Here are made-up nodes, facts about them, and rows of numbers that follow some of those facts. Name the node behind each unnamed row.

Some facts about the nodes:
A κ 325; AB κ 594; AC κ 325; AD κ 325
AE κ 594; AH κ 594; AI κ 594; AJ κ 325
AK κ 794; AL κ 794; AM κ 594; AN κ 594
AQ κ 594; AS κ 794; AU κ 594; AV κ 794
AW κ 794; AX κ 594; AY κ 794; AZ κ 594
BB κ 325; BC κ 794; BD κ 794; BE κ 325
BG κ 794; BL κ 594; BM κ 594; BN κ 794
BO κ 794; BQ κ 594; BS κ 594; D κ 325
G κ 325; H κ 325; I κ 325; J κ 594
L κ 325; M κ 594; N κ 794; O κ 794
P κ 794; Q κ 325; R κ 794; S κ 594
T κ 794; U κ 794; V κ 325; W κ 325
Y κ 594; A Π 703; AA Π 267; AB Π 942
AC Π 973; AD Π 973; AE Π 973; AF Π 703
AG Π 973; AH Π 993; AI Π 942; AJ Π 973
AK Π 942; AL Π 96; AM Π 703; AN Π 96
AO Π 973; AP Π 973; AQ Π 973; AR Π 638
AS Π 96; AT Π 96; AU Π 973; AV Π 973
AW Π 703; AX Π 973; AY Π 703; AZ Π 973
B Π 638; BA Π 993; BB Π 993; BC Π 703
BD Π 96; BE Π 973; BF Π 703; BG Π 267
BH Π 993; BI Π 703; BK Π 973; BL Π 942
BM Π 973; BN Π 703; BO Π 993; BP Π 973
BQ Π 96; BR Π 96; BS Π 703; C Π 973
D Π 973; E Π 973; F Π 942; G Π 267
H Π 942; I Π 703; J Π 638; K Π 942
L Π 96; M Π 703; N Π 973; O Π 993
P Π 973; Q Π 638; R Π 703; S Π 973
T Π 267; U Π 267; V Π 973; W Π 973
X Π 96; Y Π 638; Z Π 973; A γ X
AB γ AO; AC γ BA; AD γ B; AE γ AO
AF γ AA; AH γ BA; AI γ C; AJ γ BF
AK γ E; AL γ BK; AM γ BR; AN γ C
AO γ Z; AQ γ C; AR γ AP; AS γ AT
AT γ E; AU γ AF; AV γ AO; AW γ AO
AX γ AR; AY γ AP; AZ γ AG; B γ BP
BA γ AA; BB γ BA; BC γ AG; BD γ BR
BE γ AF; BF γ AP; BG γ AO; BH γ B
BI γ AA; BK γ B; BL γ AR; BM γ BI
BN γ E; BO γ E; BQ γ BI; BS γ Z
C γ AP; D γ AR; F γ BR; G γ B
H γ B; I γ AP; J γ AR; K γ AP
L γ BA; M γ AR; N γ E; O γ BA
P γ E; Q γ AG; R γ BA; S γ BR
T γ E; U γ BR; V γ BF; W γ AF
X γ AP; Y γ AG; A σ E; AB σ AT
AD σ Q; AH σ AO; AI σ Z; AL σ AE
AM σ K; AQ σ W; AS σ BH; AU σ AO
AX σ AR; BB σ Z; BC σ BA; BE σ BI
BG σ BI; BM σ BF; BN σ AN; D σ AN
I σ AD; L σ BA; M σ AF; N σ BH
O σ AO; S σ B; V σ B; Y σ AT

Some rows with their names:
G: [-12 -46   9  -6 -21   3   0   2  34 -13  14  39  49  27 -26  30  -9  33
  -3 -33 -12  -3  21  -9  11 -49 -26  -4   7  -9  75  36 -50]
AG: [  9 -15   0  37  -2   3 -16  -5  13 -21  18  17  31  43   1  20 -10 -27
   0  15  23 -10   4 -29  20 -40  18 -10 -10 -30  63  45 -51]
Q: [ -1 -55   6  20 -40   6  25   9  19 -18  38  23  28  11   7  37  11  -2
  -2 -33 -14 -14  23 -22  26 -45 -28   6  24 -22  41  41 -31]
Y: [ 19 -55  -2 -15 -44  20  -7   2  31  -5  32  30  29  38 -39  14  22  -4
 -17  23  14 -25  41 -22  44  16 -12 -26   0 -21  17  44 -42]
AD: [-17 -41  17   3 -16   8 -13  -2  14 -45  20  11  29  20   5  20   0   3
  -5  -2  16 -22   1 -21   2 -60  13  -4  14   0  63  53 -40]
BC: [ 10 -51  -8  17 -28  23 -28  29  -3  -9  50  16  -1  33  64   4  -8 -30
  31 -26  22  16  23  -4 -17   1 -40 -55 -11   6  48  24 -29]
I: [ -3 -67  -6   6 -22  14   1 -13   3 -38  27  17  42  18  37   5  -7 -16
  25 -28  11  15  10 -23  10 -37  -8 -48  31 -10  20  48 -42]
AP: [  9 -19  -6  30   1  -5 -17 -11  14 -15  16   9  40  48   1  24  -2 -29
  12  14  28 -13   3 -28  15 -52   5 -18 -12 -29  59  43 -51]
AO: [  6  -6  -2   3 -13  -6  14 -15 -25  -6 -12 -33  28  33  -3  20 -11 -55
 -19  10  -4   2  26 -44  -8 -66  24  -3 -11 -20  60  41 -41]
Z: [ 16 -16   6  52  25   3   0 -18  -4 -25  10  30  11  28  -8  29  17  -9
 -22 -16  32  -2 -10 -29   3 -61  26 -40   9 -53  59  50 -30]
AI: [ 35  -5 -12   5  18  -7 -51 -33   8 -39  21  52  -1  31  -2 -16  57 -17
  -2   4  39  33 -22 -35 -14 -37  29  -8  25 -48  27  70 -52]
AW: [ -5 -56  -6  16 -23  19  -7  16  10  -7   8   8  14  11  30  -6   3 -15
  28 -25   2  17  27 -20  -3 -35   9 -75   1 -15   5  42 -35]
BD: [ -3 -31  -9   0 -18   5  -7   3  20  22  36  46  43  29  16   2  -3   2
  13 -26 -16   1  39 -22 -11 -44   8 -43 -11 -22  43  34 -51]
BR: [ -3 -35 -20  22 -24  -6   0 -11  21   2  22  43  58  54   1   6  -4 -13
  20  -7  -4  10  42 -22   0 -47  -3 -46   1 -38  63  31 -53]
U: [  5 -26   1   6 -14   3 -11  16  35  42  22  46  37  15 -26  11  -9   8
   6 -32 -16  -6  39  -6   2 -37 -13 -14 -16  -9  61  24 -36]
S: [ -5 -41   0   4 -29  22 -40   7  22 -11  32  19  49  39 -12  -2  16 -19
   2  30  39 -16  30 -17   3 -40  27  13 -13  -2  34  49 -47]
AQ: [ 17 -28   4   5   2  13 -37 -17  -2 -12  21  22  39  29  -1  10  27 -11
   2  26  33 -17   3  -9   7 -46  12   8  -6 -15  28  42 -45]
R: [ -5 -58  -6  24 -27  -3 -14  -4  20  -3  18  14  18  15  39  -7  -9  -8
  16 -30  12  11  19 -36  -4 -26   3 -62  -7  -4   0  26 -32]
BP: [  1 -19  -3  29   0   1 -19 -11  27 -21  14  11  27  46  -2  13  -5 -18
  -2  15  20 -17   4 -28  10 -53  12 -18  -8 -21  64  53 -48]
D: [  5 -36   6  40  -5  -1 -21  -6 -10 -36  54  18  50  27 -16  -6 -27   7
  22  -5  21 -24  -9   7   3 -64  23  21   2   6  37  75 -84]
T: [-10 -30   5   5 -12  13 -17   2  49  46  23  34  23  26 -22  17 -12  17
   1 -27  -9  -2  29   3   8 -40 -18 -15 -20 -20  51  26 -43]
BN: [ -4 -43  -7  56 -26   5 -14 -14  10 -10  42  15  23  26  25 -23 -43  -8
  33 -22  -3   4  32  11 -12 -36   0 -46   5   1 -21  60 -58]
A: [  2 -73 -10   2 -27  22  -2 -21   6 -36  18  15  50  14  36  -4 -13  -7
  32 -22  24  21   8 -18  14 -32  -6 -40  29   1  23  46 -53]

Which node is each row?
A row may be one of the nodes named above.
[-18 -11 -28 -16  -4  -5   1 -35   7   2 -33   1  19  28 -39 -29   0 -22
 -23  -9  13  12  13   0  -1  -7  17  43 -32  22  46 -17 -42] : AH
[  4 -59  10  23 -36   5  19   8  23 -21  29  19  34   6   1  40  11   0
  -7 -29 -18 -17  32 -27  24 -44 -19   4  28 -24  46  36 -30] : Q
[ -8 -29 -22 -45 -43  -2 -48  16  14 -32  37  13  -1  44 -36  -8  43 -32
  -5  47  34  14  -3 -31   7 -24  37 -34   1 -42  20  65 -60] : AB
[ -3 -26  -6   3 -23  12  -6   3  23  23  38  49  42  26  13   8   4   3
  16 -20 -13   5  43 -19 -11 -44   8 -42  -6 -21  50  27 -52] : BD
[ 18  -9  -2  52  18   2  -1 -25   6 -23   9  27  13  32   3  27  11 -12
 -21 -21  33   3  -6 -31   6 -63  28 -38  10 -53  61  50 -33] : Z
[ -9 -31 -19 -19 -41  -7  10 -22  39  10  48  24  54  55 -10  34  -3 -20
  -9   7  -3 -18  28 -27  24 -48  -2 -76   3 -45  44  37 -50] : AT
[-26 -17 -24 -15  -6 -10   4 -44   0  10 -23  -1  17  30 -36 -29  -2 -32
 -28  -7  14  15  12  -3  -2  -5  15  45 -37  24  45  -7 -33] : AH
[  4 -40  -5   4 -11  11 -17 -13   0 -21  29   8  41  14  11  21   0  -7
   5  -3  29  -9  -3 -18   7 -61  16   9   4 -10  54  58 -50] : AJ
[ 26 -44   0  33  -8   1  30   8  29  -4  18  14  40  38 -12  14   7 -18
  11 -11  -1 -14  23 -39  23 -43 -34 -18   2 -33  48  33 -36] : AR
[-17  -1 -31 -14  -4  -5   1 -28  17  30 -23  -9   1   0 -20 -31 -30 -18
 -13 -25   8  17   8  -8   7 -18  14  20 -54  25  53   3 -44] : O
[-21 -52   6  19   5  22 -22  29  19  63  -3  42  33  -7 -25   9   2  25
  37  14 -21  20  18 -13   8 -32 -13 -14 -18 -28  54   7 -58] : BG
[ -4 -48  -3  29 -30   4  16  10  47 -18  15  11  48  42 -19  18  -8  -6
  11   4  -9 -33  34 -43  21 -53 -42 -24   2 -28  49  40 -40] : B
[ 31  -8  -9   1  15 -12 -51 -28   5 -41  23  50  -4  35  -1 -21  58 -18
  -4   7  43  36 -19 -30 -16 -36  25  -6  18 -47  28  70 -46] : AI
[ -1 -26   3  15  -9  16 -30  -4   5 -18  20  24  21  34  -1  17  29 -20
  -8  12  15 -20  20 -16   3 -37  29   9  -5 -16  38  32 -47] : AZ
[ 17  -9   0  49  19   3   3 -22   2 -16   5  31   5  34  -7  26  11 -14
 -25 -17  36   2  -6 -33   5 -65  28 -39  12 -54  54  50 -21] : Z
[ -3 -33  -4  10 -19  18 -37  10  16 -12  31  25  51  47  -7  -2   7 -16
   3  35  34 -15  38 -16  -4 -32  28   5 -10  -4  33  42 -45] : S
[-30 -24 -36  30  12 -15   0   5  20 -10  22   3   8  43 -16  21   8 -41
  -1 -30  34 -16 -20  18  11 -32 -29 -11 -31   9  87 -29 -17] : BA
[ -1 -34 -12  21 -22 -15  -1  -3  40  18   9  28  51  38 -37  31  -5   1
   6 -22  -3   3  20  -9  28 -38 -16 -20 -11 -32  66  18 -54] : AA
[-28 -56  10  19  -7  16 -24  -2  17  12  13  22  50 -12   9  21  -9   4
  25  44  12   8 -39 -39   5 -27  28  16  20 -25  52  35 -55] : BE
[  1 -29  11  20 -26   9 -31  -9  17  -9  20  13  42  29  -6   6  16 -13
 -12  22  30  -9   0 -11 -12 -21  19  -1  -4 -16  34  30 -38] : BM
[ 16 -13   4  -7 -34   0 -10 -30  -8  -1  -8  -5  39  29  -4 -14  -8 -34
 -22  26  13  15  21 -32 -29 -18  23  25 -20  -1  44  34 -37] : AU
[  6 -34  -4  26 -18 -17 -12 -29 -17 -15  58  42  72  45 -10   0  22  -3
  20 -14 -29 -28  38  15  -8 -73  -7 -16   9 -14   5  35 -55] : AN
[-38  -3 -19  17  11  16  11  -2  84 -52 -42  13  27  42 -10   0  11 -13
   7 -27  26 -27  21  -4  24 -66   7   4 -21 -10  68   1 -37] : BH
[ -4 -26 -10   2 -46  27 -22 -17  74  15   9  35  34  44  42   3   1  18
  28 -29  21  12  60 -17 -13 -64  -1 -20 -15 -31  42  40 -76] : AS
[ 24 -51  13  12 -14  13  12  -4  19   4  19  30  40  26 -21   2  33  -6
  -1  -4   9 -17  29 -26   0 -31 -29   0  12 -13  20  30 -38] : J
[ 20 -60 -10 -11 -51  19  -6   4  29  -7  35  33  30  34 -42   7  15   4
 -19  24  13 -25  45 -24  37  19 -19 -20   3 -24  28  45 -47] : Y
[ 11 -10  -1  53  17   3  -1 -26   5 -18   8  34   8  31  -8  24  17 -12
 -23 -19  31  -2  -9 -33   5 -57  25 -31   8 -51  61  47 -26] : Z
[-41 -11 -22  12  16  22 -10  -5  49  15  13  16  -1   5 -19 -10  -9 -13
  -4 -25  16 -11   8  12  11 -32  13  -6 -23  10  44  14 -38] : BO
[ 27  -6  -9   4  16 -10 -48 -30   3 -38  25  47  -1  28  -2 -24  62 -20
  -3  -3  40  37 -22 -28 -19 -36  28  -8  23 -49  27  64 -51] : AI
[ -7  -6 -20  13  -3 -28 -27  16  20 -37  31  18  11  51  -1 -15  14 -54
  25  19  22  28  -3 -46   2 -57  25 -13  11 -38  64  55 -55] : F
[ -2 -36  -1  -1 -43  -5 -17 -21  18   2  26  42  60  43   0   8  25   3
   1  -4  -5   0  31  -6 -16 -33   4 -30   4 -30  27   4 -53] : BQ
[-19 -22   7 -20 -17 -13 -37   9  24 -62  39  21   2  26   8 -10   9 -23
  16   8  14  14 -22 -41 -14 -61  17   4  24 -17  57  76 -61] : H
[  7  -9 -16   3   2 -27 -27   9  23 -46  40  13  15  45  -1  -1  29 -55
  21  14  21  -1 -14 -47   2 -71  14 -14  14 -37  53  53 -52] : K
[ -6 -31  -6   9  -9  19 -27  16   9  12  23   3   1  15   3  13   5  -6
   3   5  20 -10  16 -18  -6 -50  26 -24 -31 -23  44  49 -45] : AV
[ -7 -35   7  14 -11  16 -27   8  -7 -16  14   8  28  36 -15  24  33 -19
 -10  17  18 -20  14  -6 -10 -58  23  -5  -7 -24  29  30 -28] : AE
[  9 -21  -3 -13  -5 -10 -33   2  11 -36  37  28  15  45   1 -21  56 -41
  14  21  22  10 -14 -35 -14 -56  18   6  15 -23  27  49 -64] : BL
[-28 -54  17  14  -9  16 -25  -2  12  12  20  23  50  -4  15  18 -14  10
  24  42  13  13 -38 -37   4 -29  31  15  17 -22  51  35 -50] : BE
[-11 -34   5 -10 -24  10 -22  -4  24   5  18  39  34  39  11 -10 -14  37
  17 -13 -23 -10  36 -23 -23 -38  -7 -50 -16 -13  55  47 -54] : AL
[-22 -63  -2  47  -6   1   5   1   9   0  -2  24  56  20  37  11  -7 -42
  41  22 -24  11  -8 -51  25 -38  -7 -66  30 -30  16   4 -28] : BI

The same nodes again, as new rows of numbers:
Some rows with their names:
AC: [ -9  15 -45  15 -15  31  13  -7  30  -3   9 -28  17   5 -22 -43 -10  12
   7]
AN: [ -3  16   0  19 -39  16  -1 -17  59 -40  -1  -5  23 -48  18 -46 -21 -16
  29]
AH: [ 15  -8 -31  10   2  16  52  -5  60 -42  51  75  40 -51 -33 -53 -32 -36
  81]
X: [-12  28 -12  41 -36  33  -7  -4  62 -42  -6  -2  18 -14  43 -33 -13 -10
  29]
AZ: [-16  14 -12  21 -24  21  11 -13  37 -17  14 -14  41 -12 -31 -31 -24  45
  20]
A: [ -1  46 -12  14 -24  17  17   5  63 -21  12  -3   1 -17  16 -41 -29 -19
  52]
AL: [ -3  53  27  25 -28  -1  12  16  74 -20 -15  21  20   9  31 -49 -27 -22
  47]
K: [ -4  36  -9  39   0  20  13  -1  66 -43   5  19  32 -31   6 -41 -30 -17
  30]
E: [-22  46 -22  23  -2  28   1 -15  27   8   7   0  21   1 -12 -31 -23  11
  15]
AK: [  8  45   4  41 -16   8   2  18  65 -14   4  35  12 -10  -5 -47   0 -16
  30]
AO: [-26  10 -37   5  -2  66   1 -24  44  -2  31 -48  22 -32 -65 -15 -25  13
  64]
BA: [ 27  15 -47  21  35  15  21  -1  35 -45  34  83  39 -65   9 -57 -37 -75
  30]
T: [ 13  29 -13  55 -27  12  -1  16  73 -36  -2  53  11 -14  13 -47   3 -28
  32]
AU: [-15   1 -29 -25  -7  39  25 -39  40 -11  31 -20  31  -5 -41 -37 -29  24
  56]
O: [ 21  -4 -30  20  20  28  44  25  63 -30  42  85  18 -45 -32 -53 -22 -56
  80]
L: [  9  32 -21 -11 -26   0  15 -11  63 -33   9  17  -6  -9  37 -62  -8 -40
  42]
BS: [  6  24   4  23 -31  21   5 -14  44  -3  16 -22  24 -19   5 -32 -34   5
  28]
BM: [-12  16 -19  -8 -18  20  25 -29  32  -1  19   8  30  17  -5 -47 -30  16
  25]
F: [ -8  36  -6  44  -1  27  19   1  64 -37   8  22  27 -23  10 -39 -26 -25
  31]
W: [-13  12 -42  23 -11  20  26  -8  35 -16  16 -19  24  -7 -17 -43 -14  31
   9]
AI: [ 13  40 -13   0 -24   2  22 -29  60 -35   6  49  29 -54   8 -49 -32 -38
  45]
AV: [-18  13  -5  41 -16  33  11   3  40   5  13  -6  41   0 -26 -31 -14  14
  22]
AW: [  1  33   7  35 -21  33   0  17  59   9  21  -9  15 -10  -2 -21 -21   1
  35]

Which node is each row?
A row may be one of the nodes named above.
[-15  13 -17  19  -9  23  19 -13  33 -10  21 -16  39  -8 -24 -34 -25  39
  18] : AZ
[-12  25 -44  25 -20  33  11  -1  39 -20   6 -29   5 -22 -22 -38 -13   9
  18] : AJ
[ -7  33 -23  54 -26  30  -1  26  54 -40   8  -5  -3 -23  64 -37  19 -26
  28] : Q
[  5  23   6  50 -34   8  23  12  90 -24   4  64  45   4  34 -54 -12 -59
  52] : BG
[  4  54   6  11  -3 -17  21  -6  73 -36   6  63  21   2  65 -51 -16  -9
  51] : Y
[-29  36   9  60 -17  17  16  30  76 -64  -9  16  39   8  59 -42 -31 -14
  36] : B
[ 13  32 -23  47 -33   0  17   4  69 -61   1  22  11 -41  19 -56  -6 -30
  25] : G
[ 14  -5 -28  10  24  15  36  31  66 -31  34  79  26 -32 -35 -52 -25 -58
  81] : O
[ 11  31 -28  -2 -19   3  19 -18  61 -35   8  14   1  -9  35 -60 -10 -36
  51] : L
[  1  11 -18  24 -18  35  -4  21  53 -14   2   1   0  19  -1 -37 -17  12
  18] : R
[  4  34 -31  48 -10  19  13 -15  57 -46  -2  50  36 -19  14 -45  -6 -31
  22] : AA
[ 23   3 -31  18  21  23  35  24  67 -36  38  77  21 -43 -36 -54 -26 -60
  81] : O
[-17  16 -19 -10 -18  19  26 -27  32   4  20  10  39  10 -10 -47 -25  15
  30] : BM
[-10  42   4  37 -27  16 -10  14  63 -20 -13  -1   0   4  11 -49   1  -6
  34] : BD
[-16  48  31  47 -40   8   7  20  91 -11 -21  30  13  40  26 -58  -6 -33
  51] : AS
[ -8   1 -31  31 -39  43  11 -27  31  -1  21 -20  47 -14   1 -30 -20  23
  19] : AE
[-28  48  15  21 -24   7  22  12  57  21  -3  18  38  40 -11 -49 -25  -2
  39] : N
[-32  41   7  58 -22  15  17  24  83 -57 -12  18  34  11  60 -44 -29 -16
  33] : B
[  3  20  -7  36 -19  32 -10  16  46  -7  11   3   9  12   6 -38 -14   9
  23] : R
[ 14  37  10  -3 -15  12  -3  10  58  15  11  15  -4  -6   5 -42 -44 -29
  57] : BC
[-30  30   0  12 -23   3  33 -10  51 -12  15  12  59  16 -10 -48 -42  15
  44] : S
[ -4  24   1  69  -2  12  41  31  55 -35   4  58  47 -30  27 -55 -56 -65
  41] : BH
[ -1  35  15   2 -19  16  25  -2  56 -30  14   8  30 -32   6 -36 -43   4
  53] : M
[ -6  18 -21  21 -36  16  13 -17  57 -41   3  13  23   5  19 -41  -7   8
  17] : BQ
[ 33  16 -37  12  24   3  52  12  53 -37  35  74  23 -49  14 -66 -33 -85
  51] : BB
[ 16  -5 -29  14  27  21  41  21  66 -30  42  80  20 -34 -29 -49 -29 -54
  79] : O

